grid =
.29 -.41 .12 .31 -.29 -.53 .49
.26 .27 -.36 .29 .34 -.06 .02
.00 .00 .01 -.01 .00 .00 -.01
Indices start at 1.
row 1 col 1 => .29
row 1 col 5 => -.29
row 2 col 7 => .02
row 3 col 1 => .00
row 3 col 6 => .00
row 2 col 2 => .27
row 3 col 5 => .00
row 2 col 4 => .29
row 3 col 4 => -.01
row 2 col 5 => .34

arr =
17	21	-1	0	0	4	-7	0	-5	-7
14	18	1	0	0	3	-6	1	-3	-5
8	7	9	-3	-3	-1	-13	9	0	-6
9	10	8	1	-1	3	-4	8	3	-1
13	16	1	6	4	7	5	1	3	4
11	12	6	0	-1	2	-6	6	1	-4
8	8	9	4	1	5	3	9	7	5
-11	-22	31	-7	-10	-9	-22	30	11	-3
6	7	8	13	6	11	20	7	15	18
-1	-6	18	-3	-5	-4	-15	18	6	-3
10	10	8	2	0	4	-1	8	4	1
-8	-19	28	-11	-12	-13	-33	28	4	-12
Indices start at 1.
(1, 1)	17
(7, 4)	4
(8, 6)	-9
(9, 1)	6
(5, 10)	4
(12, 10)	-12
(6, 3)	6
(7, 10)	5
(9, 10)	18
(4, 10)	-1
(7, 7)	3
(2, 1)	14
(3, 7)	-13
(7, 8)	9
(1, 6)	4
(4, 2)	10
(2, 9)	-3
(1, 5)	0
(11, 7)	-1
(5, 2)	16
(3, 9)	0
(9, 6)	11
(8, 5)	-10
(2, 7)	-6
(9, 9)	15
(12, 2)	-19
(12, 1)	-8
(5, 9)	3
(5, 5)	4
(5, 6)	7
(8, 3)	31
(1, 8)	0
(4, 6)	3
(1, 2)	21
(6, 1)	11

data =
-.42 .48 .15 -.10 .44 .36 .40
-.48 .02 -.22 -.32 .51 -.02 .46
Indices start at 1.
(1, 1): -.42
(2, 7): .46
(1, 5): .44
(2, 1): -.48
(1, 4): -.10
(2, 6): -.02
(1, 2): .48

A =
 -4.7    3.8   -2.7    7.1
 -6.9    1.2   -3.2   -5.3
-21.1  -15.6   -3.2   -1.2
  0.5   -0.1   15.9    0.7
 -6.6   -0.3   -3.3    4.9
 -5.7    2.8   -4.0    2.1
Indices start at 1.
(1, 1)	-4.7
(3, 1)	-21.1
(4, 1)	0.5
(4, 2)	-0.1
(5, 3)	-3.3
(2, 1)	-6.9
(6, 4)	2.1
(4, 4)	0.7
(5, 1)	-6.6
(2, 3)	-3.2
(4, 3)	15.9
(6, 2)	2.8

M =
.02 .01 -.04 -.02 -.11 .18 .02 .05 .08 .00 .64 .06 -.03
.02 -.10 -.49 -.41 .04 .01 .28 .38 -.30 .44 -.14 .38 -.06
-.12 -.39 .38 .40 -.02 .05 -.05 -.07 -.70 -.10 .05 -.13 -.07
-.01 -.05 -.02 -.04 -.14 .02 .00 .09 -.11 -.06 .54 .15 -.01
Indices start at 1.
row 1 col 1	.02
row 2 col 11	-.14
row 2 col 7	.28
row 3 col 11	.05
row 2 col 4	-.41
row 3 col 1	-.12
row 4 col 7	.00
row 3 col 9	-.70
row 3 col 8	-.07
row 4 col 1	-.01
row 2 col 1	.02
row 1 col 10	.00
row 2 col 6	.01
row 2 col 2	-.10
row 1 col 7	.02
row 4 col 13	-.01
row 2 col 10	.44
row 3 col 12	-.13
row 4 col 11	.54
row 3 col 3	.38
row 4 col 12	.15
row 3 col 13	-.07
row 1 col 8	.05

m =
-.17 -.20 .04 .40 -.16 -.19 -.11
-.34 -.18 -.02 .26 .13 .08 -.18
.22 -.26 .08 .46 -.59 -.56 .10
-.51 -.18 -.16 -.17 .61 .57 -.23
.14 -.19 -.03 .08 -.30 -.26 .00
Indices start at 1.
(1, 1) -> -.17
(1, 7) -> -.11
(3, 7) -> .10
(4, 5) -> .61
(5, 4) -> .08
(4, 2) -> -.18
(1, 4) -> .40
(2, 4) -> .26
(3, 4) -> .46
(4, 1) -> -.51
(3, 1) -> .22
(1, 5) -> -.16
(5, 1) -> .14
(2, 6) -> .08
(3, 2) -> -.26
(4, 6) -> .57

X =
[[5771 6507 6598 5903 7060 7833 7486 6689 6407]
 [4099 7584 6821 6904 3003 3785 8194 8142 5260]
 [5789 6082 8391 9577 5163 5641 7168 6708 8265]]
Rows and columns are counted from 1.
row 1 col 1	5771
row 2 col 2	7584
row 1 col 2	6507
row 1 col 7	7486
row 2 col 7	8194
row 3 col 5	5163
row 1 col 6	7833
row 3 col 9	8265
row 2 col 4	6904
row 2 col 3	6821
row 2 col 1	4099
row 3 col 4	9577

a =
.02 .23 .07 .18
-.02 -.02 .00 .16
-.02 .02 .01 .16
-.11 -.51 -.14 .11
-.09 -.41 -.12 .12
-.10 -.50 -.14 .11
-.02 .01 .00 .16
Indices start at 1.
row 1 col 1	.02
row 4 col 1	-.11
row 4 col 3	-.14
row 2 col 4	.16
row 5 col 3	-.12
row 2 col 2	-.02
row 6 col 1	-.10
row 1 col 4	.18
row 7 col 1	-.02
row 2 col 3	.00
row 3 col 1	-.02

x = [[0.841, 5.818, -0.657, -4.740, 0.466, 4.538, 1.697, 1.703, 2.357, -3.678, -2.115, -2.236, 5.256, -0.825, -16.252], [-0.872, -4.138, -1.996, 0.842, 1.677, 6.631, -2.861, -3.174, -4.979, 1.893, -1.193, 2.063, 10.513, -2.031, 18.092], [-0.025, 4.354, -1.842, -5.166, 1.804, 9.573, -0.430, -1.020, 2.199, -4.175, -2.897, -3.270, 15.077, -1.912, -15.188], [8.746, 1.819, -8.938, -1.947, -3.688, -8.137, 17.738, 17.256, -3.353, 0.889, -5.979, -5.357, -16.198, -9.125, 6.796], [4.187, 4.090, -6.273, -5.194, 0.126, 5.266, 7.877, 6.932, 0.945, -2.780, -5.481, -6.578, 8.413, -6.357, -10.205], [9.276, -0.685, -9.919, -0.318, -3.766, -8.803, 18.294, 17.808, -5.569, 3.168, -6.104, -4.783, -16.620, -10.097, 17.561]]
Indices start at 1.
row 1 col 1 = 0.841
row 4 col 14 = -9.125
row 3 col 10 = -4.175
row 1 col 5 = 0.466
row 4 col 5 = -3.688
row 3 col 5 = 1.804
row 4 col 9 = -3.353
row 4 col 10 = 0.889
row 1 col 9 = 2.357
row 1 col 12 = -2.236
row 6 col 4 = -0.318
row 6 col 15 = 17.561
row 5 col 6 = 5.266
row 5 col 11 = -5.481
row 2 col 3 = -1.996
row 4 col 2 = 1.819
row 3 col 2 = 4.354
row 1 col 15 = -16.252
row 4 col 12 = -5.357
row 3 col 9 = 2.199
row 6 col 13 = -16.620
row 3 col 12 = -3.270
row 5 col 8 = 6.932
row 5 col 14 = -6.357
row 3 col 14 = -1.912
row 5 col 7 = 7.877
row 3 col 4 = -5.166
row 5 col 4 = -5.194
row 2 col 8 = -3.174
row 1 col 11 = -2.115
row 1 col 8 = 1.703
row 5 col 12 = -6.578
row 3 col 8 = -1.020

W =
.08 -.29 .02 -.12 .55 -.08 -.01 -.01 .03 .22 .02
.04 -.29 .02 -.13 .52 -.09 -.01 -.01 .04 .22 .02
.00 -.24 .03 -.13 .38 -.16 -.02 -.01 .08 .20 .02
-.04 -.21 .04 -.13 .27 -.18 -.03 -.02 .10 .18 .02
.02 -.27 .03 -.13 .43 -.14 -.02 -.01 .07 .20 .02
-.01 -.23 .04 -.14 .32 -.17 -.03 -.01 .09 .18 .02
.03 -.28 .03 -.12 .48 -.12 -.02 -.01 .06 .21 .02
Indices start at 1.
(1, 1)	.08
(1, 10)	.22
(2, 9)	.04
(2, 4)	-.13
(1, 8)	-.01
(5, 3)	.03
(5, 5)	.43
(4, 1)	-.04
(3, 10)	.20
(5, 1)	.02
(5, 4)	-.13
(5, 11)	.02
(6, 4)	-.14
(3, 8)	-.01
(4, 10)	.18
(4, 8)	-.02
(5, 10)	.20
(1, 9)	.03
(2, 10)	.22
(1, 5)	.55
(7, 2)	-.28
(3, 7)	-.02
(6, 10)	.18
(3, 1)	.00
(5, 9)	.07
(2, 3)	.02
(7, 8)	-.01
(6, 5)	.32
(4, 3)	.04
(2, 8)	-.01
(7, 11)	.02
(1, 4)	-.12
(7, 5)	.48
(5, 6)	-.14
